What each symbol does to the elements:
ne: suzi->kuri, seba->pefu, pego->mape, luki->voga, tipe->rope, dani->neba, tobi->muli, kuri->luma, busi->tevo, luma->luki, gifu->zedo, komo->vibi, tore->fafe, pefu->tati, neva->tobi, nose->neza, mivo->pili, zedo->nege, lobu->seni, toba->mivo, dole->teku, pili->nose, tevo->tore, gero->pofa, tati->tefe, pime->lutu, rope->dole, vabu->busi, nivu->giba, domu->tipe, viri->lonu, guba->neva, lonu->pime, seni->vabu, neza->lobu, voga->pego, neba->gifu, giba->suri, vibi->gero, lutu->benu, tefe->viri, fafe->komo, mape->seba, muli->toba, teku->nivu, benu->nelu, nege->guba, suri->suzi, pofa->dani, nelu->domu
su: suzi->tore, seba->nose, pego->lobu, luki->vabu, tipe->neba, dani->rope, tobi->lonu, kuri->tevo, busi->luma, luma->busi, gifu->domu, komo->giba, tore->suzi, pefu->pili, neva->pime, nose->seba, mivo->tati, zedo->nelu, lobu->pego, toba->tefe, dole->pofa, pili->pefu, tevo->kuri, gero->teku, tati->mivo, pime->neva, rope->dani, vabu->luki, nivu->vibi, domu->gifu, viri->muli, guba->lutu, lonu->tobi, seni->voga, neza->mape, voga->seni, neba->tipe, giba->komo, vibi->nivu, lutu->guba, tefe->toba, fafe->suri, mape->neza, muli->viri, teku->gero, benu->nege, nege->benu, suri->fafe, pofa->dole, nelu->zedo
fo: suzi->suri, seba->mape, pego->voga, luki->luma, tipe->domu, dani->pofa, tobi->neva, kuri->suzi, busi->vabu, luma->kuri, gifu->neba, komo->fafe, tore->tevo, pefu->seba, neva->guba, nose->pili, mivo->toba, zedo->gifu, lobu->neza, toba->muli, dole->rope, pili->mivo, tevo->busi, gero->vibi, tati->pefu, pime->lonu, rope->tipe, vabu->seni, nivu->teku, domu->nelu, viri->tefe, guba->nege, lonu->viri, seni->lobu, neza->nose, voga->luki, neba->dani, giba->nivu, vibi->komo, lutu->pime, tefe->tati, fafe->tore, mape->pego, muli->tobi, teku->dole, benu->lutu, nege->zedo, suri->giba, pofa->gero, nelu->benu

In the rows, zero is written as 473.

The rows follow the links: the fewer symbols apart two elements are, the more alike their rows tend to be.

Each row is also shifted at random along 7 hidden directions that mean nothing.

Row, then element:
 495   628   536   386   410   559   563   597   515   406   293   409   398   182   391   502   257   357   536   457   390   453   412   551   447   553   308   360   468   374   458   520   720   397   571   706   665   669   604   533   540   514   466   645   333   453   317   346   521   432   456   515   528   613   443   380   538   410   341   335   268   340   399   306   493    63   476; element guba
 562   593   484   503   487   503   426   523   445   438   320   494   483   295   429   633   406   318   535   350   560   486   500   515   463   555   441   393   452   507   456   547   448   381   489   597   454   614   578   449   480   395   500   482   422   492   452   475   402   596   451   561   599   418   592   375   538   422   342   366   421   418   340   220   404   428   514; element kuri
 455   442   508   423   467   470   435   528   314   350   463   474   384   427   337   420   559   432   395   470   578   424   535   483   506   395   310   441   425   306   414   530   560   503   351   400   508   532   376   497   331   506   507   454   392   453   400   386   481   511   571   478   417   601   429   463   477   505   584   501   367   658   575   523   445   472   412; element domu
 446   552   421   455   442   513   595   610   366   341   485   243   382   476   405   456   443   424   490   445   499   534   439   465   484   460   355   359   557   311   499   597   663   363   435   396   497   653   497   619   503   582   452   378   483   492   259   324   339   483   484   479   433   557   503   538   549   443   381   380   440   623   534   465   497   266   523; element luma
 546   544   525   497   506   585   355   613   557   539   319   581   556   433   639   476   389   399   415   390   381   476   462   576   433   532   429   385   375   567   436   382   430   573   429   547   372   398   560   313   499   519   515   717   332   453   604   592   522   532   462   420   607   473   528   339   412   519   460   501   320   380   439   490   479   402   432; element nivu
 503   465   519   500   471   423   406   512   537   647   572   588   555   340   466   471   467   351   571   431   656   434   565   509   383   534   385   575   426   441   516   371   383   379   594   567   531   537   426   370   517   383   469   640   402   281   553   594   550   608   527   370   617   322   551   405   475   510   458   408   481   473   188   237   353   554   573; element viri
 481   446   551   437   525   345   431   273   360   536   458   563   318   340   326   624   540   474   476   610   430   425   434   508   555   501   495   616   508   444   303   488   624   530   457   503   555   282   358   618   367   240   517   292   530   533   475   422   489   440   399   697   449   501   330   603   423   455   474   614   682   321   443   405   621   579   461; element tipe
 353   454   445   429   397   487   376   368   281   383   447   475   250   691   462   550   481   451   345   451   397   512   449   339   415   426   409   415   365   363   306   550   681   459   401   250   492   386   318   577   371   447   624   275   470   567   557   293   378   381   399   614   296   569   247   676   557   430   498   601   558   312   662   879   562   474   704; element tore
 403   489   446   435   394   495   485   411   331   414   597   458   331   547   349   442   536   381   436   475   454   528   488   330   383   324   367   458   472   444   503   530   642   475   472   403   566   488   462   544   399   520   562   377   384   444   505   304   506   507   549   505   353   562   418   568   536   458   435   474   494   522   581   612   483   336   585; element tevo
 478   501   484   503   516   523   408   531   376   609   399   456   375   394   503   528   440   455   473   539   308   590   498   491   434   464   405   433   496   509   420   408   687   547   406   426   433   279   478   589   446   416   497   423   415   468   518   529   495   545   480   549   544   586   402   547   384   517   431   573   628   425   467   490   609   391   484; element teku
 496   430   494   502   531   500   479   500   480   514   514   507   495   463   474   419   529   543   416   530   366   494   417   547   553   407   614   534   515   558   515   448   404   641   362   451   407   337   491   488   400   426   373   536   434   498   483   568   553   564   551   487   493   512   480   489   364   506   537   548   499   603   565   438   485   544   323; element dole
 443   442   463   457   396   455   565   338   625   303   563   485   546   555   381   324   454   431   412   478   398   435   300   540   489   402   636   499   444   555   502   559   433   520   503   503   632   546   552   412   443   575   501   612   436   577   371   432   547   324   532   476   312   509   396   441   500   473   455   406   293   461   616   595   391   282   572; element busi
 456   536   550   396   437   416   520   439   508   501   371   493   417   303   420   606   368   553   515   480   513   362   428   468   573   520   524   504   472   435   492   478   429   447   575   624   473   606   434   483   471   284   371   456   502   461   498   372   473   475   394   576   465   404   495   454   522   356   439   462   428   331   408   319   452   560   379; element tobi
 464   404   402   494   525   454   456   617   368   538   513   370   491   571   531   393   499   643   476   464   563   524   684   381   461   398   383   385   475   419   546   417   438   453   404   304   364   490   376   493   502   590   403   361   494   332   477   549   493   554   568   313   467   510   486   460   490   551   587   499   526   668   486   556   399   588   432; element pili
 478   463   620   421   465   430   243   489   468   512   317   658   452   429   500   571   459   481   349   409   643   285   495   554   558   568   419   470   282   343   319   429   367   575   379   460   400   503   315   352   348   291   524   577   411   446   598   493   424   489   420   544   499   399   439   408   460   456   570   582   347   360   427   536   467   746   412; element komo
 475   439   505   512   522   508   446   527   403   558   611   406   460   546   485   424   557   552   425   529   470   495   502   482   518   380   408   423   580   518   582   445   493   623   308   392   369   359   470   510   437   546   397   412   477   404   482   512   428   585   585   408   505   477   550   480   373   538   516   539   499   780   542   460   530   526   336; element gero
 504   404   485   517   510   443   451   514   611   577   531   557   649   517   590   366   535   547   525   468   615   398   592   471   437   514   414   524   468   462   537   339   286   446   531   518   436   471   424   328   567   552   457   597   522   340   527   589   538   475   489   273   541   349   550   337   418   523   563   436   432   544   344   428   397   632   395; element nose
 548   503   528   536   527   539   289   560   449   546   312   588   501   421   614   553   465   416   449   389   495   448   603   523   424   571   315   391   396   487   348   361   469   522   375   495   361   340   480   382   502   481   575   551   423   420   596   565   427   520   419   466   639   487   496   376   375   555   509   537   462   421   368   468   545   520   392; element pofa
 551   566   566   511   460   556   413   535   662   564   537   570   588   434   616   459   472   362   468   457   467   389   311   642   454   602   522   568   503   484   543   387   330   514   470   592   405   488   519   305   540   452   429   766   476   462   509   594   460   506   428   393   619   285   590   423   355   495   398   470   360   443   367   345   527   546   412; element giba
 443   492   438   416   475   463   510   474   414   365   290   486   453   447   475   556   460   511   453   440   557   423   544   379   519   484   457   433   458   396   425   539   392   403   498   516   412   576   459   461   464   452   494   351   514   520   495   377   444   451   377   524   462   501   529   408   558   410   515   432   417   386   525   479   443   552   344; element voga
 394   427   416   419   485   498   543   583   449   405   336   373   455   502   564   407   398   678   430   505   412   472   557   427   489   463   443   379   429   367   428   451   515   442   488   407   439   502   396   529   492   580   452   395   483   491   428   415   506   354   422   428   383   627   356   451   496   472   607   530   426   393   607   709   473   468   351; element mape

From each start, follow one symbol. Which element do you reach?
Answers are names.
---
 459   372   414   529   485   435   579   435   538   441   695   434   591   583   462   287   547   467   544   518   477   531   434   504   426   451   586   574   547   470   522   478   409   396   522   387   559   462   460   484   516   578   441   512   555   471   333   580   516   407   551   340   426   452   448   510   424   541   490   415   544   612   459   462   402   429   563
ne seni
---
 416   431   373   470   520   510   478   498   470   501   359   546   533   558   598   425   458   650   446   480   424   528   641   282   414   364   499   404   436   585   550   388   336   533   484   482   324   381   479   424   518   562   455   392   484   433   668   494   590   499   447   399   438   545   524   397   492   465   619   510   512   417   572   629   425   590   299
su nose
---
 519   402   358   535   555   416   420   432   433   544   417   516   542   462   467   487   447   468   576   450   454   587   701   401   364   419   437   414   464   629   427   403   509   394   549   452   489   371   522   509   554   497   519   384   451   419   502   599   549   512   545   442   539   532   453   415   478   534   486   432   637   455   353   421   404   427   567
su mape
---
 470   467   456   419   500   441   539   414   597   408   275   529   573   383   487   493   432   620   475   496   478   365   502   444   566   442   556   483   458   565   494   455   308   509   569   682   467   517   529   416   506   452   426   482   514   498   521   396   570   384   391   509   435   478   531   304   487   378   550   441   363   346   499   429   454   519   230
su lobu
---
 477   461   511   403   490   467   450   552   601   472   291   473   541   480   570   452   341   717   418   407   539   366   547   502   573   513   471   351   363   485   468   413   358   563   471   531   391   580   445   377   514   509   405   561   455   409   529   472   483   396   446   422   408   496   455   317   494   436   593   472   269   399   483   579   413   531   357
su tefe
---
 500   543   479   552   433   669   445   620   431   467   534   502   556   578   689   387   621   306   444   445   528   498   524   426   313   506   283   445   535   405   569   405   411   417   432   476   364   394   534   318   549   725   542   617   478   424   568   516   444   568   438   253   625   475   641   403   399   556   462   448   420   623   485   500   565   466   353
ne gifu
---
 558   544   383   550   532   474   660   382   436   504   570   325   404   302   316   536   442   394   641   600   203   666   357   516   468   454   566   481   726   680   548   554   729   458   528   581   608   344   705   724   504   456   427   360   526   562   262   511   495   494   534   593   529   568   491   554   425   472   235   402   714   524   428   157   572   120   548
su domu
---
 386   354   426   456   452   476   702   575   573   518   715   251   485   572   509   208   442   729   489   624   321   521   379   506   500   413   606   533   624   384   626   419   546   496   494   330   494   477   395   577   535   638   276   481   559   432   283   527   549   348   548   302   334   544   347   612   404   508   544   499   510   663   617   619   502   401   417
fo seba
---
 495   419   393   504   497   352   389   299   384   329   369   543   429   535   283   576   512   428   418   381   526   494   522   472   545   405   578   436   355   580   312   646   456   453   417   406   546   494   491   532   329   351   559   297   421   600   431   433   431   458   527   681   370   516   404   485   576   458   471   466   514   427   516   512   372   505   622
fo lutu
---
 499   537   489   535   440   561   493   534   525   499   607   416   507   543   567   482   483   356   489   442   455   507   338   532   438   568   521   519   569   437   565   468   428   433   444   432   399   478   513   415   532   490   450   570   530   501   463   519   363   522   425   406   563   341   591   546   436   503   378   451   483   528   447   415   523   506   511
su fafe
---
 466   467   527   454   478   570   404   452   469   520   425   568   451   477   553   424   534   497   376   526   412   455   487   424   440   409   331   438   464   522   467   399   545   631   418   528   454   281   522   426   434   575   539   517   427   424   648   431   529   480   442   460   450   579   455   422   382   513   543   567   420   485   551   613   602   406   316
fo tipe
---
 431   458   579   408   441   438   434   396   507   471   547   507   407   463   400   470   504   516   389   525   496   362   377   509   567   418   492   496   446   487   477   479   487   628   420   507   506   491   432   439   367   376   466   475   468   465   529   400   475   439   501   551   385   459   398   502   455   439   497   542   367   491   526   510   508   503   447
ne komo
---
 434   431   567   429   475   498   522   495   614   612   544   448   527   522   644   387   466   684   481   528   553   348   524   397   442   493   265   441   527   366   587   304   498   510   533   532   454   465   404   380   606   646   419   515   578   342   553   442   445   314   380   310   449   403   462   420   414   483   544   509   410   455   426   641   604   535   350
fo toba
---
 474   459   488   474   439   469   423   374   530   399   564   498   514   568   406   429   523   390   442   412   595   419   453   442   415   429   389   424   426   499   489   540   461   470   489   496   570   555   516   390   464   564   555   518   452   470   461   408   457   406   529   458   418   443   484   412   519   484   439   390   363   522   465   527   394   383   606
ne benu
